Below are the code and all the weights of a small trained network. Each question names an input and a class and asks about switching units off, where a switched-off unit gives its printed mean instead of its output.

import numpy as np


def w(rows, s, z=0):
    codes = np.array(rows[::2]) - 128.0
    scale = np.full(codes.shape[1], s)
    scale[-1] = z or s
    return codes * scale


def f(y):
    return np.maximum(y, 0)


def log_softmax(a):
    a = a - a.max(-1, keepdims=True)
    return a - np.log(np.exp(a).sum(-1, keepdims=True))


def net(x, mask):
    res = np.array(x, float).reshape(1, 6) / 4 @ E
    y = f(res @ A[0][:, :-1].T + A[0][:, -1])
    res = res + np.where(mask, y, B[0][:, -1]) @ B[0][:, :-1]
    return log_softmax(res[-1] @ U[:, :-1].T + U[:, -1])


A, B = {}, {}
E = w([
[60,213,238,151,200,209,74,196],'x0',
[144,110,164,115,142,88,119,123],'x1',
[22,25,140,151,220,134,221,130],'x2',
[54,165,81,26,120,31,128,255],'x3',
[147,128,142,121,146,110,137,131],'x4',
[165,144,113,135,132,154,181,177],'x5',
],0.0097)
A[0] = w([
[88,191,242,135,137,180,88,194,230],'n0',
[185,64,40,85,115,79,171,68,236],'n1',
[164,74,4,59,95,91,152,96,177],'n2',
[179,190,150,109,47,119,103,120,63],'n3',
[103,109,92,24,130,107,111,195,98],'n4',
[129,170,185,127,186,120,92,146,127],'n5',
[93,68,118,126,97,114,178,125,56],'n6',
[92,148,117,103,103,67,143,199,84],'n7',
[66,175,215,156,157,171,116,182,166],'n8',
[84,156,72,44,121,81,94,194,91],'n9',
[149,85,65,100,64,76,155,99,173],'n10',
[192,90,158,220,154,200,107,65,87],'n11',
[151,112,80,146,75,57,172,103,153],'n12',
[77,155,89,74,135,72,85,213,106],'n13',
[200,206,130,90,75,113,65,120,51],'n14',
[206,99,180,171,130,201,125,53,112],'n15',
[54,108,94,114,147,69,140,147,16],'n16',
[172,161,107,130,58,104,107,131,57],'n17',
[59,63,115,123,192,134,169,127,3],'n18',
[101,169,177,65,168,194,91,170,240],'n19',
[127,170,165,117,130,149,98,147,121],'n20',
[199,185,124,110,86,113,58,135,52],'n21',
[58,41,144,139,199,122,213,126,9],'n22',
],0.011,0.002)
B[0] = w([
[79,192,210,175,42,66,168,122,249],'n0',
[75,196,164,186,87,44,181,116,252],'n1',
[111,221,199,171,90,73,175,111,248],'n2',
[109,80,81,186,202,185,68,178,199],'n3',
[181,81,125,88,157,163,149,51,209],'n4',
[90,138,145,164,85,104,140,121,189],'n5',
[122,141,89,188,160,122,101,167,184],'n6',
[179,64,102,82,122,190,192,79,199],'n7',
[128,203,196,204,97,40,111,127,231],'n8',
[221,44,148,77,91,231,210,102,223],'n9',
[108,196,196,175,81,57,158,112,223],'n10',
[204,43,137,60,68,206,180,48,244],'n11',
[79,176,167,176,48,83,184,123,208],'n12',
[166,42,188,66,117,204,225,65,222],'n13',
[75,79,72,213,232,193,91,214,218],'n14',
[181,62,124,59,100,212,202,21,236],'n15',
[168,97,157,134,134,186,127,123,191],'n16',
[118,95,105,174,183,125,105,183,186],'n17',
[69,78,50,199,206,165,78,175,216],'n18',
[96,178,199,136,61,54,179,108,214],'n19',
[86,162,149,178,130,125,74,136,174],'n20',
[81,84,41,168,182,179,64,202,207],'n21',
[79,62,67,187,198,212,57,254,251],'n22',
],0.0085,0.015)
U = w([
[104,186,207,190,48,36,158,123,251],'0',
[244,11,136,20,98,208,185,48,95],'1',
[77,39,59,226,222,176,69,255,27],'2',
],0.0099,0.0032)

Each question gives the input, the list of numbers given to net, and the class t.
The units are the neurons (one row each of A and B). Each row of codes is followed by its name. A weight is (code - 128) times the scale printed after its matrix; where a second scale follows, it is the last column's (A, B and U).
mask holds one flag per neuron, in row order. A switched-off neuron (its flag False) gives its mean, the last column of its row in B, instead of its output. The means were averaged over made-up inputs and are rounded, as every weight is.
A unit's drop is (log p(t) with every unit on - log p(t) with that unit switched off) / (log p(t) with every unit on - log p(t) with every unit switched off).
The circuit of an input: a set's keep is (log p(t) with only the set's units on - log p(t) with every unit switched off) / (log p(t) with every unit on - log p(t) with every unit switched off). Starting from the 12 units with the biggest drops (on a tie, the unit counted first), units are removed one at a time, each time the one whose removal leaves the highest keep (on an exact tie, the one counted first), for as long as the keep stays at least 0.8.
units of the circuit, in order: the units of the circuit, biggest drop first
most important unit: the unit with the biggest drop
top k neurons: the k neurons with the biggest drops, biggest first
drop when u is switched off: that unit's drop, to one decimal
input [6,0,-7,4,7,-3], class 2: most important unit	n14
input [5,5,8,8,2,-2], class 1: top 2 neurons	n13; n9
input [6,-2,4,6,8,8], class 0: top 2 neurons	n8; n0
input [-8,3,5,-8,3,-2], class 0: top 4 neurons	n1; n2; n10; n12
input [7,3,-5,-8,-6,-2], class 1: top 4 neurons	n11; n15; n1; n2
input [-5,2,-7,-4,8,-4], class 2: top 3 neurons	n14; n21; n3
input [8,-5,8,0,-7,4], class 0: top 4 neurons	n0; n8; n19; n14
input [-6,-7,-7,2,5,-1], class 2: top 2 neurons	n14; n21
input [-6,0,8,-4,-2,-2], class 2: top 2 neurons	n22; n18
input [-8,8,-8,-5,3,-6], class 0: top 4 neurons	n1; n2; n10; n12
input [-1,-6,5,-6,-5,-4], class 1: top 2 neurons	n11; n15
input [1,-5,-4,-3,0,-2], class 2: drop when n14 is switched off	0.2
input [6,-5,3,8,7,6], class 1: drop when n13 is switched off	0.4
input [-1,2,3,-1,7,5], class 2: drop when n4 is switched off	0.0
input [-2,4,-8,5,8,5], class 2: units of the circuit, in order	n14
